Below are the code and all the weights of a small trained network. Each question names an input and a target symbol and asks about switching units off, where a switched-off unit gives its printed mean instead of its output.

import numpy as np


def w(rows, s, z=0):
    codes = np.array(rows[::2]) - 128.0
    scale = np.full(codes.shape[1], s)
    scale[-1] = z or s
    return codes * scale


def norm(h):
    return h / np.sqrt((h * h).mean(-1, keepdims=True) + 1e-5)


def f(y):
    return y / 2 * (1 + np.tanh(0.7978845608 * (y + 0.044715 * y**3)))


def softmax(a):
    e = np.exp(a - a.max(-1, keepdims=True))
    return e / e.sum(-1, keepdims=True)


def log_softmax(a):
    a = a - a.max(-1, keepdims=True)
    return a - np.log(np.exp(a).sum(-1, keepdims=True))


def net(x, mask):
    ids = ['ΔΣΨαβζμξτω'.index(c) for c in x.split()]
    T = len(ids)
    res = E[ids] + P[:T]
    r = norm(res)
    for j in range(3):
        rows = slice(4 * j, 4 * j + 4)
        q, k, v = (r @ M[0][rows].T for M in (Q, K, V))
        z = softmax(np.where(np.tri(T) > 0, q @ k.T / 4**0.5, -1e9)) @ v
        o = O[0][rows]
        res = res + np.where(mask[j], z, o[:, -1]) @ o[:, :-1]
    y = f(norm(res) @ A[0][:, :-1].T + A[0][:, -1])
    res = res + np.where(mask[3:7], y, B[0][:, -1]) @ B[0][:, :-1]
    return log_softmax(norm(res)[-1] @ U[:, :-1].T + U[:, -1])


Q, K, V, O, A, B = {}, {}, {}, {}, {}, {}
E = w([
[160,126,59,177,45,155],'Δ',
[121,153,86,78,46,101],'Σ',
[98,153,97,67,5,90],'Ψ',
[27,44,120,170,30,130],'α',
[144,61,22,179,185,173],'β',
[130,57,106,51,22,70],'ζ',
[48,72,70,137,178,208],'μ',
[95,94,74,245,172,47],'ξ',
[33,221,77,189,152,141],'τ',
[33,141,137,72,86,41],'ω',
],0.017)
P = w([
[95,112,25,115,91,124],'0',
[72,105,2,108,101,106],'1',
[129,128,92,122,113,129],'2',
[103,124,102,133,104,145],'3',
[97,111,63,99,136,87],'4',
[144,133,136,124,134,123],'5',
[114,127,150,135,121,141],'6',
[108,116,114,106,164,95],'7',
[155,134,167,128,151,119],'8',
[103,123,180,135,136,135],'9',
],0.021)
Q[0] = w([
[51,110,86,80,163,97],'head 0',
[95,127,147,161,115,164],'head 0',
[202,176,113,111,155,111],'head 0',
[100,120,113,144,137,83],'head 0',
[160,32,124,68,159,105],'head 1',
[81,125,86,116,179,130],'head 1',
[180,3,100,80,135,37],'head 1',
[118,134,133,145,104,142],'head 1',
[136,176,156,116,152,159],'head 2',
[136,113,137,119,99,175],'head 2',
[138,187,184,161,149,158],'head 2',
[86,125,110,122,144,92],'head 2',
],0.053)
K[0] = w([
[144,149,216,114,170,126],'head 0',
[74,122,102,137,138,117],'head 0',
[191,143,100,124,58,149],'head 0',
[137,138,160,138,133,128],'head 0',
[136,102,204,124,182,96],'head 1',
[86,108,98,91,149,163],'head 1',
[197,106,253,102,173,136],'head 1',
[123,140,126,149,114,149],'head 1',
[100,122,72,106,123,119],'head 2',
[158,113,130,118,119,156],'head 2',
[91,95,58,141,91,115],'head 2',
[118,123,160,124,148,112],'head 2',
],0.053)
V[0] = w([
[223,19,129,54,71,123],'head 0',
[187,46,103,219,129,55],'head 0',
[126,154,132,161,95,13],'head 0',
[156,234,86,195,91,192],'head 0',
[45,173,187,88,122,118],'head 1',
[165,162,90,104,211,78],'head 1',
[179,194,110,5,188,169],'head 1',
[158,187,82,108,131,110],'head 1',
[122,211,112,210,107,125],'head 2',
[106,57,156,205,114,17],'head 2',
[19,147,109,79,225,67],'head 2',
[79,88,152,51,116,249],'head 2',
],0.03)
O[0] = w([
[144,85,134,1,75,142,8],'head 0',
[119,120,22,128,68,138,128],'head 0',
[166,84,110,152,115,43,128],'head 0',
[207,170,147,181,128,174,108],'head 0',
[84,155,148,116,92,59,65],'head 1',
[129,118,114,98,182,99,67],'head 1',
[145,175,55,70,157,87,26],'head 1',
[172,161,148,137,148,129,145],'head 1',
[185,140,147,192,125,149,143],'head 2',
[128,78,95,134,70,87,186],'head 2',
[85,153,84,142,167,11,231],'head 2',
[80,138,212,84,171,127,152],'head 2',
],0.029,0.015)
A[0] = w([
[2,208,182,30,215,180,72],'neuron 0',
[218,240,145,42,97,97,76],'neuron 1',
[87,65,168,167,162,87,65],'neuron 2',
[237,141,58,28,241,156,1],'neuron 3',
],0.046,0.0071)
B[0] = w([
[46,188,74,132,82,172,254],'neuron 0',
[176,202,131,127,53,99,154],'neuron 1',
[128,154,165,93,170,92,176],'neuron 2',
[69,54,89,128,253,157,155],'neuron 3',
],0.059,0.046)
U = w([
[196,105,185,126,124,236,255],'Δ',
[217,195,70,40,204,138,102],'Σ',
[209,215,185,82,63,103,145],'Ψ',
[61,54,250,174,81,125,56],'α',
[113,49,118,95,238,176,179],'β',
[141,67,135,2,95,135,165],'ζ',
[35,209,118,103,126,170,140],'μ',
[136,80,45,188,86,87,47],'ξ',
[151,206,170,236,224,122,24],'τ',
[92,126,185,74,180,10,130],'ω',
],0.0098,0.0036)

Each question gives the input, a string of symbols that net reads in full, and the target symbol t.
The units are the heads (4 rows each of Q, K, V and O) and the neurons (one row each of A and B). Each row of codes is followed by its name. A weight is (code - 128) times the scale printed after its matrix; where a second scale follows, it is the last column's (O, A, B and U).
mask holds one flag per unit, heads first, then neurons. A switched-off unit (its flag False) gives its mean, the last column of its rows in O or B, instead of its output. The means were averaged over made-up inputs and are rounded, as every weight is.
A unit's drop is (log p(t) with every unit on - log p(t) with that unit switched off) / (log p(t) with every unit on - log p(t) with every unit switched off).
The circuit of an input: a set's keep is (log p(t) with only the set's units on - log p(t) with every unit switched off) / (log p(t) with every unit on - log p(t) with every unit switched off). Starting from all 7 units, units are removed one at a time, each time the one whose removal leaves the highest keep (on an exact tie, the one counted first), for as long as the keep stays at least 0.8.
units of the circuit, in order: the units of the circuit, biggest drop first
unit that matters most: the unit with the biggest drop
k most important neurons: the k neurons with the biggest drops, biggest first
which heads matter: for each layer, one digit per head in row order, 1 if its drop is at least 0.15 and else 0, layers parted by /
drop when u is switched off: that unit's drop, to one decimal
input μ ζ Δ ξ Ψ τ, target τ: units of the circuit, in order => head 0
input τ β ξ, target ξ: which heads matter => 000
input τ ξ β ξ Ψ ω μ ζ Δ α, target Δ: which heads matter => 001
input β Δ β μ ζ ζ ζ β, target ζ: which heads matter => 100
input ζ α α β Σ, target β: which heads matter => 110
input ω β ζ ξ ζ Ψ α Σ, target α: units of the circuit, in order => head 1; neuron 0
input α Δ μ Δ, target Δ: units of the circuit, in order => head 2; neuron 0
input τ ω β Σ Δ, target β: units of the circuit, in order => head 1; neuron 3
input μ μ Σ ζ Ψ μ τ ω Ψ Σ, target ω: which heads matter => 100
input ω β Ψ β μ β Ψ Ψ, target β: which heads matter => 010
input ξ Ψ Σ Ψ Δ, target Ψ: which heads matter => 100
input ω τ τ μ μ, target τ: which heads matter => 000
input Σ ω α ω ξ, target ω: which heads matter => 000
input μ β Δ τ ω Ψ α, target ω: which heads matter => 100
input Ψ β Δ Ψ Δ, target Ψ: unit that matters most => head 0
input μ Δ Ψ Δ Σ, target Ψ: 2 most important neurons => neuron 1; neuron 0
input Δ Δ Σ τ ξ ω μ ξ, target ω: 2 most important neurons => neuron 0; neuron 2
input ζ ξ μ μ μ ξ Δ ζ, target ξ: drop when head 0 is switched off => 0.0
input Ψ Ψ β ζ μ ζ, target ζ: drop when head 0 is switched off => 0.2
input Ψ Ψ μ ζ Ψ ξ α, target ξ: drop when neuron 3 is switched off => 0.0
